Here is a tiny trained network, its code and every weight. The questions are about switching its units off for an input and a target symbol, where a switched-off unit gives its printed mean instead of its output.

import numpy as np


def w(rows, s, z=0):
    codes = np.array(rows[::2]) - 128.0
    scale = np.full(codes.shape[1], s)
    scale[-1] = z or s
    return codes * scale


def norm(h):
    return h / np.sqrt((h * h).mean(-1, keepdims=True) + 1e-5)


def softmax(a):
    e = np.exp(a - a.max(-1, keepdims=True))
    return e / e.sum(-1, keepdims=True)


def log_softmax(a):
    a = a - a.max(-1, keepdims=True)
    return a - np.log(np.exp(a).sum(-1, keepdims=True))


def net(x, mask):
    ids = ['αβγδεζηθλμξσω'.index(c) for c in x.split()]
    T = len(ids)
    res = E[ids] + P[:T]
    u = 0
    for l in range(3):
        r = norm(res)
        for j in range(2):
            rows = slice(4 * j, 4 * j + 4)
            q, k, v = (r @ M[l][rows].T for M in (Q, K, V))
            z = softmax(np.where(np.tri(T) > 0, q @ k.T / 4**0.5, -1e9)) @ v
            o = O[l][rows]
            res = res + np.where(mask[u + j], z, o[:, -1]) @ o[:, :-1]
        u += 2
    return log_softmax(norm(res)[-1] @ U[:, :-1].T + U[:, -1])


Q, K, V, O = {}, {}, {}, {}
E = w([
[113,109,135,126,166,95,114,122],'α',
[117,105,130,113,168,114,105,122],'β',
[112,112,100,142,143,102,89,149],'γ',
[86,112,104,149,170,84,141,156],'δ',
[96,148,156,124,181,135,109,159],'ε',
[66,129,140,116,144,59,102,99],'ζ',
[121,126,95,96,128,191,150,97],'η',
[107,129,81,131,104,116,166,83],'θ',
[138,121,151,129,156,150,194,68],'λ',
[127,112,139,211,133,113,156,101],'μ',
[189,100,154,166,128,85,97,83],'ξ',
[12,3,170,136,65,154,153,176],'σ',
[120,145,129,154,127,150,101,68],'ω',
],0.014)
P = w([
[142,125,59,168,254,149,101,115],'0',
[144,117,90,160,213,154,105,121],'1',
[135,112,111,168,184,152,120,127],'2',
[126,109,138,169,162,135,133,149],'3',
[120,112,153,173,133,142,143,154],'4',
[116,108,167,179,118,136,141,159],'5',
[101,92,191,169,107,130,129,154],'6',
],0.0058)
Q[0] = w([
[131,118,159,224,117,102,156,40],'0.h0',
[143,54,128,179,179,125,185,75],'0.h0',
[97,177,124,105,150,73,142,170],'0.h0',
[149,152,83,187,156,167,121,64],'0.h0',
[119,226,104,46,103,108,113,134],'0.h1',
[210,254,125,72,41,92,91,91],'0.h1',
[132,135,247,178,109,171,164,117],'0.h1',
[116,232,128,89,133,153,121,93],'0.h1',
],0.01)
K[0] = w([
[137,149,193,147,49,128,106,115],'0.h0',
[99,161,179,106,78,156,161,150],'0.h0',
[122,56,136,118,175,114,118,160],'0.h0',
[117,190,170,152,111,147,118,71],'0.h0',
[132,162,63,120,205,145,130,100],'0.h1',
[149,117,79,140,251,109,105,117],'0.h1',
[99,1,147,144,132,148,131,120],'0.h1',
[121,125,86,150,147,133,120,85],'0.h1',
],0.011)
V[0] = w([
[167,41,151,77,39,131,164,199],'0.h0',
[175,180,83,153,112,139,143,149],'0.h0',
[167,156,185,93,132,83,180,191],'0.h0',
[32,164,154,205,66,217,115,109],'0.h0',
[95,41,85,171,84,148,73,32],'0.h1',
[18,127,199,188,71,209,149,146],'0.h1',
[174,83,109,191,118,69,126,162],'0.h1',
[168,190,162,188,137,116,133,4],'0.h1',
],0.0043)
O[0] = w([
[162,52,155,135,77,23,139,177,4],'0.h0',
[150,132,99,127,167,79,108,97,75],'0.h0',
[182,62,110,130,151,113,127,156,39],'0.h0',
[124,254,213,131,107,81,145,116,154],'0.h0',
[130,171,27,125,143,139,108,147,241],'0.h1',
[166,202,109,172,144,79,151,228,197],'0.h1',
[84,137,72,96,65,233,139,188,169],'0.h1',
[44,184,102,189,119,120,72,66,136],'0.h1',
],0.005,0.0042)
Q[1] = w([
[223,35,99,74,100,88,133,141],'1.h0',
[191,73,135,67,127,45,129,58],'1.h0',
[57,119,206,223,157,135,141,178],'1.h0',
[98,117,152,74,143,151,99,205],'1.h0',
[73,145,132,194,177,108,135,172],'1.h1',
[159,71,105,162,141,102,153,153],'1.h1',
[151,79,150,14,110,134,122,165],'1.h1',
[174,101,94,9,133,129,135,139],'1.h1',
],0.012)
K[1] = w([
[154,135,99,115,241,85,77,168],'1.h0',
[207,149,49,121,189,126,68,133],'1.h0',
[85,147,205,103,42,166,115,145],'1.h0',
[42,121,94,52,116,142,188,191],'1.h0',
[115,142,208,100,70,138,151,157],'1.h1',
[123,90,131,105,156,149,113,192],'1.h1',
[129,179,64,78,218,90,117,150],'1.h1',
[121,183,71,110,249,159,113,141],'1.h1',
],0.012)
V[1] = w([
[121,145,74,118,59,165,220,121],'1.h0',
[165,113,166,95,39,151,54,50],'1.h0',
[43,67,162,133,19,92,162,68],'1.h0',
[91,40,94,176,125,128,173,196],'1.h0',
[107,106,144,144,127,201,240,123],'1.h1',
[2,42,117,97,139,172,169,196],'1.h1',
[66,168,32,80,149,124,156,73],'1.h1',
[104,162,103,151,105,70,135,97],'1.h1',
],0.0065)
O[1] = w([
[121,102,31,104,92,205,177,98,157],'1.h0',
[225,233,75,132,193,113,143,154,3],'1.h0',
[191,130,3,90,162,51,139,47,132],'1.h0',
[132,2,126,114,135,160,78,55,195],'1.h0',
[61,147,160,100,31,105,99,58,218],'1.h1',
[53,176,190,40,109,119,110,165,253],'1.h1',
[90,27,81,80,112,85,171,137,234],'1.h1',
[192,139,94,84,111,84,133,157,146],'1.h1',
],0.0062,0.0044)
Q[2] = w([
[41,108,83,230,28,148,100,33],'2.h0',
[21,221,52,187,115,119,184,140],'2.h0',
[139,121,97,244,217,156,96,58],'2.h0',
[119,51,123,26,109,73,139,199],'2.h0',
[30,135,121,134,127,168,182,80],'2.h1',
[55,131,162,235,133,95,184,170],'2.h1',
[130,65,192,78,175,156,91,145],'2.h1',
[113,154,67,91,92,85,134,220],'2.h1',
],0.011)
K[2] = w([
[179,132,208,221,42,127,86,57],'2.h0',
[171,250,110,166,64,126,173,51],'2.h0',
[229,161,116,236,213,124,57,99],'2.h0',
[122,69,79,44,77,83,171,165],'2.h0',
[115,130,86,155,23,139,203,108],'2.h1',
[105,208,186,172,92,142,205,148],'2.h1',
[62,79,150,118,108,132,94,215],'2.h1',
[151,195,116,17,134,95,159,111],'2.h1',
],0.011)
V[2] = w([
[88,139,171,137,110,253,250,143],'2.h0',
[114,198,81,93,76,165,42,197],'2.h0',
[243,128,156,116,135,223,120,41],'2.h0',
[137,161,158,1,162,120,169,105],'2.h0',
[106,127,189,119,147,136,193,164],'2.h1',
[179,184,154,205,197,30,146,149],'2.h1',
[162,52,109,165,118,190,192,212],'2.h1',
[155,82,59,141,107,100,184,136],'2.h1',
],0.0083)
O[2] = w([
[161,167,183,109,52,165,185,88,192],'2.h0',
[109,219,60,73,200,216,164,151,113],'2.h0',
[120,79,196,188,199,163,176,88,65],'2.h0',
[66,115,151,75,145,80,249,148,97],'2.h0',
[139,140,133,128,148,67,110,175,135],'2.h1',
[52,134,133,84,90,125,108,149,2],'2.h1',
[155,82,152,55,202,131,120,178,102],'2.h1',
[109,61,133,109,148,134,136,133,112],'2.h1',
],0.011,0.0092)
U = w([
[73,130,144,74,144,101,62,18,65],'α',
[103,151,191,75,211,164,115,75,136],'β',
[188,150,122,52,179,210,75,170,131],'γ',
[85,51,168,48,84,187,86,142,136],'δ',
[100,170,232,171,129,135,78,212,147],'ε',
[95,150,60,135,142,34,104,197,158],'ζ',
[225,139,179,150,161,155,255,214,181],'η',
[135,56,18,101,126,149,193,90,94],'θ',
[121,92,182,229,80,55,185,75,102],'λ',
[210,142,81,164,22,195,25,73,2],'μ',
[139,80,132,205,216,118,94,156,234],'ξ',
[237,115,144,125,83,90,120,167,125],'σ',
[59,213,86,183,118,185,154,114,134],'ω',
],0.0094,0.0087)

Each question gives the input, a string of symbols that net reads in full, and the target symbol t.
The units are the heads (4 rows each of Q, K, V and O). Each row of codes is followed by its name. A weight is (code - 128) times the scale printed after its matrix; where a second scale follows, it is the last column's (O and U).
mask holds one flag per head, layer by layer. A switched-off head (its flag False) gives its mean, the last column of its rows in O, instead of its output. The means were averaged over made-up inputs and are rounded, as every weight is.
A unit's drop is (log p(t) with every unit on - log p(t) with that unit switched off) / (log p(t) with every unit on - log p(t) with every unit switched off).
The circuit of an input: a set's keep is (log p(t) with only the set's units on - log p(t) with every unit switched off) / (log p(t) with every unit on - log p(t) with every unit switched off). Starting from all 6 units, units are removed one at a time, each time the one whose removal leaves the highest keep (on an exact tie, the one counted first), for as long as the keep stays at least 0.8.
units of the circuit, in order: the units of the circuit, biggest drop first
most important unit: the unit with the biggest drop
heads that matter: for each layer, one digit per head in row order, 1 if its drop is at least 0.15 and else 0, layers parted by /
input ζ γ ζ, target ζ: units of the circuit, in order : [2.h0]
input μ γ η μ β ξ δ, target ξ: heads that matter : 00 / 00 / 10
input ε α α ζ γ ε δ, target ε: heads that matter : 01 / 10 / 00
input μ ω μ β, target ω: units of the circuit, in order : [0.h0 1.h0]
input γ η α ω γ σ λ, target η: heads that matter : 11 / 11 / 11
input α γ θ γ ω ζ, target ω: heads that matter : 00 / 10 / 11
input ξ γ β, target ξ: heads that matter : 00 / 00 / 10
input δ λ γ, target λ: heads that matter : 01 / 00 / 10
input δ ζ γ δ α, target δ: units of the circuit, in order : [0.h1 1.h1]
input μ η ζ γ, target η: units of the circuit, in order : [1.h0 1.h1 2.h1]
input η ω δ σ α, target σ: heads that matter : 11 / 11 / 01
input δ α β δ ε δ δ, target ε: units of the circuit, in order : [1.h0 2.h1]
input α ζ ε ω, target ω: heads that matter : 10 / 10 / 01
input η α α η μ δ, target μ: units of the circuit, in order : [2.h0]
input ζ θ θ ε λ, target λ: units of the circuit, in order : [2.h0 0.h1]
input γ η ω η, target ω: units of the circuit, in order : [0.h0 1.h0]
input γ ζ θ γ, target θ: units of the circuit, in order : [1.h1 1.h0]
input α α α ω λ ω δ, target ω: heads that matter : 10 / 10 / 11
input μ θ ζ, target μ: units of the circuit, in order : [2.h0 1.h0 1.h1]
input ε θ η, target θ: most important unit : 1.h1
input γ λ δ ξ ω γ, target ω: units of the circuit, in order : [1.h0 2.h1 2.h0]
input σ δ ω ζ α ζ θ, target ω: heads that matter : 10 / 01 / 11
input λ η γ δ, target η: units of the circuit, in order : [1.h0 2.h1]
input λ δ η η ζ μ ζ, target μ: heads that matter : 01 / 00 / 10
input ε ζ ε δ ζ α, target ζ: heads that matter : 00 / 00 / 00
input ξ ξ ζ ξ μ γ δ, target μ: units of the circuit, in order : [2.h0 0.h1]
input ξ ζ δ α γ θ, target θ: heads that matter : 00 / 10 / 00
input θ η η, target θ: heads that matter : 01 / 01 / 01
